Below is a small trained network, with its code and all its weights. Each question gives an input and a class and asks what happens when units are switched off, that is, made to give their printed mean instead of their output.

import numpy as np


def w(rows, s, z=0):
    codes = np.array(rows[::2]) - 128.0
    scale = np.full(codes.shape[1], s)
    scale[-1] = z or s
    return codes * scale


def f(y):
    return y / 2 * (1 + np.tanh(0.7978845608 * (y + 0.044715 * y**3)))


def log_softmax(a):
    a = a - a.max(-1, keepdims=True)
    return a - np.log(np.exp(a).sum(-1, keepdims=True))


def net(x, mask):
    res = np.array(x, float).reshape(1, 8) / 4 @ E
    y = f(res @ A[0][:, :-1].T + A[0][:, -1])
    res = res + np.where(mask, y, B[0][:, -1]) @ B[0][:, :-1]
    return log_softmax(res[-1] @ U[:, :-1].T + U[:, -1])


A, B = {}, {}
E = w([
[141,67,247,233,139,17,76,197,93,147,183],'x0',
[108,136,154,81,135,107,153,96,69,84,148],'x1',
[126,115,122,112,132,104,95,130,135,149,142],'x2',
[140,137,160,85,122,50,78,120,178,155,152],'x3',
[249,85,111,54,93,102,210,238,97,177,210],'x4',
[167,166,192,135,182,206,65,95,82,239,139],'x5',
[129,144,145,125,128,127,150,128,130,114,114],'x6',
[181,64,156,96,254,223,144,89,178,56,65],'x7',
],0.0073)
A[0] = w([
[142,22,134,57,195,156,90,115,163,99,129,65],'neuron 1',
[91,164,99,139,47,110,183,45,114,218,178,67],'neuron 2',
[65,216,114,146,1,130,143,118,112,142,175,119],'neuron 3',
[153,52,152,121,158,173,145,131,186,130,87,103],'neuron 4',
[146,206,171,116,178,159,110,135,109,185,149,143],'neuron 5',
[151,73,66,173,88,57,197,111,176,56,139,173],'neuron 6',
[150,97,197,192,160,88,109,194,64,148,97,116],'neuron 7',
[246,202,119,76,94,160,199,216,74,84,174,185],'neuron 8',
[197,182,162,169,100,184,113,45,54,209,107,160],'neuron 9',
[104,125,196,107,165,166,133,103,178,86,137,124],'neuron 10',
[173,126,89,98,152,98,163,197,80,158,147,86],'neuron 11',
[32,201,126,190,138,115,39,65,117,130,82,121],'neuron 12',
[106,227,132,140,27,156,92,168,82,186,124,88],'neuron 13',
[132,42,176,188,117,90,112,148,114,122,128,116],'neuron 14',
[115,115,115,92,167,123,128,206,172,177,150,197],'neuron 15',
[164,181,13,34,87,159,141,103,185,151,110,84],'neuron 16',
[242,107,172,56,128,95,191,215,111,103,109,106],'neuron 17',
[156,111,145,73,144,85,110,95,168,191,122,252],'neuron 18',
[77,241,181,166,203,112,159,49,87,108,116,169],'neuron 19',
[162,193,70,23,70,188,98,110,110,142,64,114],'neuron 20',
[49,200,69,136,81,63,73,237,118,147,145,116],'neuron 21',
[190,216,191,144,175,173,99,95,63,227,141,160],'neuron 22',
[114,143,35,91,135,153,145,32,130,171,170,107],'neuron 23',
[47,156,100,163,137,101,76,132,164,46,74,155],'neuron 24',
[184,124,114,90,81,153,111,144,128,133,178,50],'neuron 25',
],0.0071,0.0033)
B[0] = w([
[82,74,237,149,125,183,161,96,181,74,131,186],'neuron 1',
[111,133,155,137,129,177,184,154,164,118,193,184],'neuron 2',
[104,29,139,112,107,172,211,82,187,100,155,213],'neuron 3',
[65,116,97,149,94,197,198,113,224,65,209,178],'neuron 4',
[165,135,91,77,26,57,198,169,143,65,126,171],'neuron 5',
[200,153,126,81,86,47,150,165,64,65,40,215],'neuron 6',
[120,201,153,220,165,88,148,94,176,147,108,211],'neuron 7',
[116,107,125,152,93,208,33,107,55,161,145,254],'neuron 8',
[131,74,40,84,143,110,80,166,108,61,88,197],'neuron 9',
[131,83,173,131,78,170,123,119,176,124,154,164],'neuron 10',
[126,160,163,97,99,137,55,148,131,172,133,189],'neuron 11',
[115,133,119,86,70,181,74,164,106,166,179,236],'neuron 12',
[77,99,169,121,109,172,214,125,217,85,125,199],'neuron 13',
[102,243,136,117,228,74,157,118,113,123,118,194],'neuron 14',
[163,98,134,121,78,122,92,114,106,138,165,174],'neuron 15',
[115,234,99,155,171,47,118,125,158,160,144,235],'neuron 16',
[127,189,121,133,69,163,111,130,126,148,198,234],'neuron 17',
[158,64,113,99,103,112,111,43,56,121,147,177],'neuron 18',
[123,138,124,107,103,137,86,97,78,186,144,196],'neuron 19',
[121,170,145,183,153,23,158,79,161,162,221,217],'neuron 20',
[118,75,163,100,147,119,138,89,174,107,150,220],'neuron 21',
[168,68,119,97,122,2,165,153,115,93,60,214],'neuron 22',
[41,182,104,169,144,29,152,107,124,144,84,189],'neuron 23',
[207,100,107,132,82,175,36,177,77,213,100,209],'neuron 24',
[100,134,121,99,122,188,127,146,128,164,144,153],'neuron 25',
],0.0061,0.0088)
U = w([
[60,61,192,119,125,200,191,99,181,89,186,74],'0',
[127,170,115,111,73,206,31,139,92,186,146,73],'1',
[81,254,152,177,215,86,148,107,124,164,123,95],'2',
[131,112,98,125,105,139,113,89,107,108,129,254],'3',
[161,111,61,49,93,101,135,163,107,71,48,76],'4',
],0.0085,0.0059)

Each question gives the input, the list of numbers given to net, and the class t.
The units are the neurons (one row each of A and B). Each row of codes is followed by its name. A weight is (code - 128) times the scale printed after its matrix; where a second scale follows, it is the last column's (A, B and U).
mask holds one flag per neuron, in row order. A switched-off neuron (its flag False) gives its mean, the last column of its row in B, instead of its output. The means were averaged over made-up inputs and are rounded, as every weight is.
A unit's drop is (log p(t) with every unit on - log p(t) with that unit switched off) / (log p(t) with every unit on - log p(t) with every unit switched off).
The circuit of an input: a set's keep is (log p(t) with only the set's units on - log p(t) with every unit switched off) / (log p(t) with every unit on - log p(t) with every unit switched off). Starting from the 12 units with the biggest drops (on a tie, the unit counted first), units are removed one at a time, each time the one whose removal leaves the highest keep (on an exact tie, the one counted first), for as long as the keep stays at least 0.8.
circuit, biggest first: the units of the circuit, biggest drop first
unit that matters most: the unit with the biggest drop
k most important neurons: the k neurons with the biggest drops, biggest first
input [6,3,-3,-7,4,0,6,5], class 2: unit that matters most => neuron 7
input [-7,7,-2,-1,6,-1,2,4], class 2: circuit, biggest first => (neuron 16; neuron 20)
input [-4,7,4,-3,-4,6,-6,-5], class 4: 3 most important neurons => (neuron 9; neuron 22; neuron 5)
input [7,7,-6,-7,-8,-6,-2,1], class 1: 2 most important neurons => (neuron 24; neuron 12)
input [-3,7,-3,-1,-6,-5,6,5], class 1: circuit, biggest first => (neuron 24; neuron 19)
input [-4,8,-1,-4,-6,-5,-7,4], class 1: circuit, biggest first => (neuron 24; neuron 19)
input [5,5,6,6,-7,8,-5,-1], class 4: circuit, biggest first => (neuron 22; neuron 5)
input [-4,4,3,6,1,6,-1,-3], class 4: circuit, biggest first => (neuron 22; neuron 5)
input [-3,2,1,7,6,-4,-8,-7], class 0: circuit, biggest first => (neuron 3; neuron 21)
input [1,7,-4,6,-5,-2,7,-3], class 1: circuit, biggest first => (neuron 24; neuron 12)
input [3,6,3,-3,-1,-2,-8,-1], class 2: circuit, biggest first => (neuron 8; neuron 9; neuron 3)
input [2,-8,-3,3,4,7,-6,3], class 4: circuit, biggest first => (neuron 22; neuron 5)
input [8,7,-8,5,1,4,-2,-8], class 0: 4 most important neurons => (neuron 3; neuron 13; neuron 21; neuron 16)
input [4,-2,3,7,1,-5,5,2], class 4: 4 most important neurons => (neuron 6; neuron 20; neuron 16; neuron 8)
input [6,1,2,-8,-3,8,5,-8], class 0: unit that matters most => neuron 13
input [-5,2,6,-3,4,7,2,-1], class 4: 4 most important neurons => (neuron 22; neuron 9; neuron 5; neuron 7)
input [8,3,8,-4,-4,-7,1,4], class 2: 2 most important neurons => (neuron 14; neuron 7)
input [5,-3,-4,5,-2,1,1,-5], class 0: circuit, biggest first => (neuron 21; neuron 13)
input [-8,8,7,-8,-4,8,-4,-6], class 2: 3 most important neurons => (neuron 20; neuron 23; neuron 16)
input [7,1,-8,-1,-7,-8,0,7], class 3: most important neuron => (neuron 24)
input [3,-7,-4,-4,8,-7,-7,-3], class 1: 4 most important neurons => (neuron 8; neuron 17; neuron 11; neuron 22)
input [-5,-5,2,-7,-5,2,7,-7], class 0: 2 most important neurons => (neuron 3; neuron 13)
input [-2,-4,8,-5,-8,-3,-8,7], class 1: 3 most important neurons => (neuron 24; neuron 12; neuron 3)
input [7,-3,2,4,-5,4,2,8], class 0: 4 most important neurons => (neuron 1; neuron 4; neuron 10; neuron 16)
input [3,7,-8,7,-8,5,3,0], class 1: 2 most important neurons => (neuron 12; neuron 19)
